Below is a small trained network, with its code and all its weights. Each question gives an input and a class and asks what happens when units are switched off, that is, made to give their printed mean instead of their output.

import numpy as np


def w(rows, s, z=0):
    codes = np.array(rows[::2]) - 128.0
    scale = np.full(codes.shape[1], s)
    scale[-1] = z or s
    return codes * scale


def norm(h):
    return h / np.sqrt((h * h).mean(-1, keepdims=True) + 1e-5)


def f(y):
    return y / 2 * (1 + np.tanh(0.7978845608 * (y + 0.044715 * y**3)))


def log_softmax(a):
    a = a - a.max(-1, keepdims=True)
    return a - np.log(np.exp(a).sum(-1, keepdims=True))


def net(x, mask):
    res = np.array(x, float).reshape(1, 6) / 4 @ E
    u = 0
    for l in range(4):
        y = f(norm(res) @ A[l][:, :-1].T + A[l][:, -1])
        res = res + np.where(mask[u : u + 10], y, B[l][:, -1]) @ B[l][:, :-1]
        u += 10
    return log_softmax(norm(res)[-1] @ U[:, :-1].T + U[:, -1])


A, B = {}, {}
E = w([
[128,128,130],'x0',
[127,127,128],'x1',
[90,84,1],'x2',
[127,130,127],'x3',
[168,134,110],'x4',
[101,165,123],'x5',
],0.0068)
A[0] = w([
[211,86,223,65],'L0N0',
[72,24,206,55],'L0N1',
[200,148,76,67],'L0N2',
[92,136,137,176],'L0N3',
[106,116,117,95],'L0N4',
[152,75,13,249],'L0N5',
[100,82,125,83],'L0N6',
[216,133,56,52],'L0N7',
[121,246,254,118],'L0N8',
[106,126,117,96],'L0N9',
],0.0063,0.0015)
B[0] = w([
[139,224,81,193],'L0N0',
[110,100,50,141],'L0N1',
[152,101,136,132],'L0N2',
[108,107,142,139],'L0N3',
[116,129,127,125],'L0N4',
[68,90,195,220],'L0N5',
[104,130,98,127],'L0N6',
[150,90,164,141],'L0N7',
[131,5,125,254],'L0N8',
[116,126,135,125],'L0N9',
],0.015,0.0046)
A[1] = w([
[108,209,71,4],'L1N0',
[101,205,76,39],'L1N1',
[53,144,163,103],'L1N2',
[245,85,87,157],'L1N3',
[200,231,204,88],'L1N4',
[183,4,64,100],'L1N5',
[255,68,82,109],'L1N6',
[67,138,135,45],'L1N7',
[140,116,116,125],'L1N8',
[76,140,132,90],'L1N9',
],0.0088,0.0011)
B[1] = w([
[102,137,171,115],'L1N0',
[93,134,161,115],'L1N1',
[122,87,72,163],'L1N2',
[95,140,54,207],'L1N3',
[203,172,54,145],'L1N4',
[153,201,249,254],'L1N5',
[84,161,64,221],'L1N6',
[135,111,81,144],'L1N7',
[131,137,137,134],'L1N8',
[134,114,88,140],'L1N9',
],0.017,0.0055)
A[2] = w([
[127,69,123,119],'L2N0',
[135,77,123,178],'L2N1',
[124,53,120,83],'L2N2',
[119,104,126,78],'L2N3',
[132,56,120,178],'L2N4',
[102,59,118,72],'L2N5',
[107,33,109,140],'L2N6',
[222,155,120,74],'L2N7',
[255,84,151,2],'L2N8',
[122,155,131,22],'L2N9',
],0.0055,0.00064)
B[2] = w([
[190,117,125,166],'L2N0',
[180,112,130,162],'L2N1',
[213,116,117,182],'L2N2',
[151,129,130,131],'L2N3',
[208,109,120,192],'L2N4',
[222,137,97,197],'L2N5',
[254,126,84,251],'L2N6',
[100,183,33,104],'L2N7',
[47,166,207,83],'L2N8',
[109,133,107,115],'L2N9',
],0.0079,0.0013)
A[3] = w([
[130,120,115,195],'L3N0',
[70,130,122,1],'L3N1',
[122,132,131,153],'L3N2',
[133,130,123,67],'L3N3',
[84,141,49,118],'L3N4',
[6,185,121,50],'L3N5',
[114,128,133,163],'L3N6',
[131,127,122,112],'L3N7',
[156,176,127,162],'L3N8',
[100,135,129,21],'L3N9',
],0.014,0.00096)
B[3] = w([
[135,134,107,139],'L3N0',
[144,155,167,129],'L3N1',
[125,128,134,132],'L3N2',
[138,125,124,121],'L3N3',
[48,138,158,218],'L3N4',
[250,159,128,253],'L3N5',
[123,133,136,135],'L3N6',
[135,128,121,126],'L3N7',
[116,149,103,162],'L3N8',
[139,132,149,124],'L3N9',
],0.022,0.0043)
U = w([
[214,229,166,191],'0',
[126,98,251,206],'1',
[177,29,86,155],'2',
[11,82,64,4],'3',
[96,234,42,40],'4',
],0.012,0.0022)

Each question gives the input, the list of numbers given to net, and the class t.
The units are the neurons (one row each of A and B). Each row of codes is followed by its name. A weight is (code - 128) times the scale printed after its matrix; where a second scale follows, it is the last column's (A, B and U).
mask holds one flag per neuron, layer by layer. A switched-off neuron (its flag False) gives its mean, the last column of its row in B, instead of its output. The means were averaged over made-up inputs and are rounded, as every weight is.
A unit's drop is (log p(t) with every unit on - log p(t) with that unit switched off) / (log p(t) with every unit on - log p(t) with every unit switched off).
The circuit of an input: a set's keep is (log p(t) with only the set's units on - log p(t) with every unit switched off) / (log p(t) with every unit on - log p(t) with every unit switched off). Starting from the 12 units with the biggest drops (on a tie, the unit counted first), units are removed one at a time, each time the one whose removal leaves the highest keep (on an exact tie, the one counted first), for as long as the keep stays at least 0.8.
circuit, biggest first: the units of the circuit, biggest drop first
most important unit: the unit with the biggest drop
top k neurons: the k neurons with the biggest drops, biggest first
k most important neurons of layer l: the k neurons of layer l with the biggest drops, biggest first
input [-3,3,0,-5,1,-6], class 4: top 3 neurons => (L0N0; L1N4; L0N8)
input [-2,-7,-2,4,-5,4], class 1: most important unit => L1N5
input [-4,0,-2,-6,2,-4], class 4: top 4 neurons => (L0N0; L1N4; L1N5; L3N4)
input [-7,5,-1,-1,6,-4], class 4: circuit, biggest first => (L0N8; L1N5)
input [6,4,4,-4,-4,2], class 3: circuit, biggest first => (L0N8; L1N5; L3N4)
input [-7,-2,3,2,4,7], class 2: top 4 neurons => (L0N0; L1N6; L0N8; L1N3)
input [5,-3,6,7,1,5], class 2: top 4 neurons => (L1N6; L0N0; L1N3; L2N6)
input [3,-5,2,4,3,8], class 2: top 4 neurons => (L0N0; L1N6; L1N3; L0N8)
input [0,-8,8,6,1,-6], class 1: circuit, biggest first => (L0N5; L1N5)
input [7,1,7,-1,1,3], class 2: top 4 neurons => (L0N5; L1N6; L0N0; L1N3)
input [7,5,-3,-7,-4,7], class 1: top 3 neurons => (L0N8; L1N5; L3N5)
input [0,8,-6,-7,1,-7], class 4: top 2 neurons => (L0N0; L0N5)
input [6,8,-1,-6,-3,4], class 1: circuit, biggest first => (L1N5; L0N8)
input [4,-3,6,2,4,1], class 2: most important unit => L0N5
input [-2,3,-5,-3,1,-2], class 4: circuit, biggest first => (L0N5; L1N6)
input [1,4,5,-8,-8,-2], class 2: top 2 neurons => (L1N6; L0N0)
input [-3,3,1,-6,-2,6], class 3: top 2 neurons => (L0N0; L0N8)
input [0,8,-3,-6,2,-7], class 4: top 3 neurons => (L0N0; L1N4; L1N5)
input [-7,-4,1,-2,-6,7], class 3: top 4 neurons => (L0N0; L0N8; L1N5; L3N5)
input [1,1,7,-8,0,6], class 3: circuit, biggest first => (L3N4)
input [2,-6,3,6,-4,-4], class 2: 2 most important neurons of layer 1 => (L1N6; L1N5)
input [-6,-5,-2,3,-6,4], class 1: top 3 neurons => (L1N5; L3N5; L0N0)
input [-7,1,1,-1,5,3], class 2: top 2 neurons => (L1N5; L0N5)
input [-3,-4,0,1,6,-3], class 4: top 2 neurons => (L0N8; L1N4)
input [-1,4,-2,1,4,-1], class 4: 2 most important neurons of layer 0 => (L0N0; L0N5)
input [6,-3,4,4,4,3], class 2: 2 most important neurons of layer 0 => (L0N5; L0N8)
input [5,-6,-8,6,-3,5], class 1: circuit, biggest first => (L0N8)
input [-4,3,8,-3,6,8], class 2: 4 most important neurons of layer 0 => (L0N5; L0N0; L0N8; L0N7)
input [4,-1,5,-6,1,-1], class 1: 2 most important neurons of layer 0 => (L0N0; L0N7)
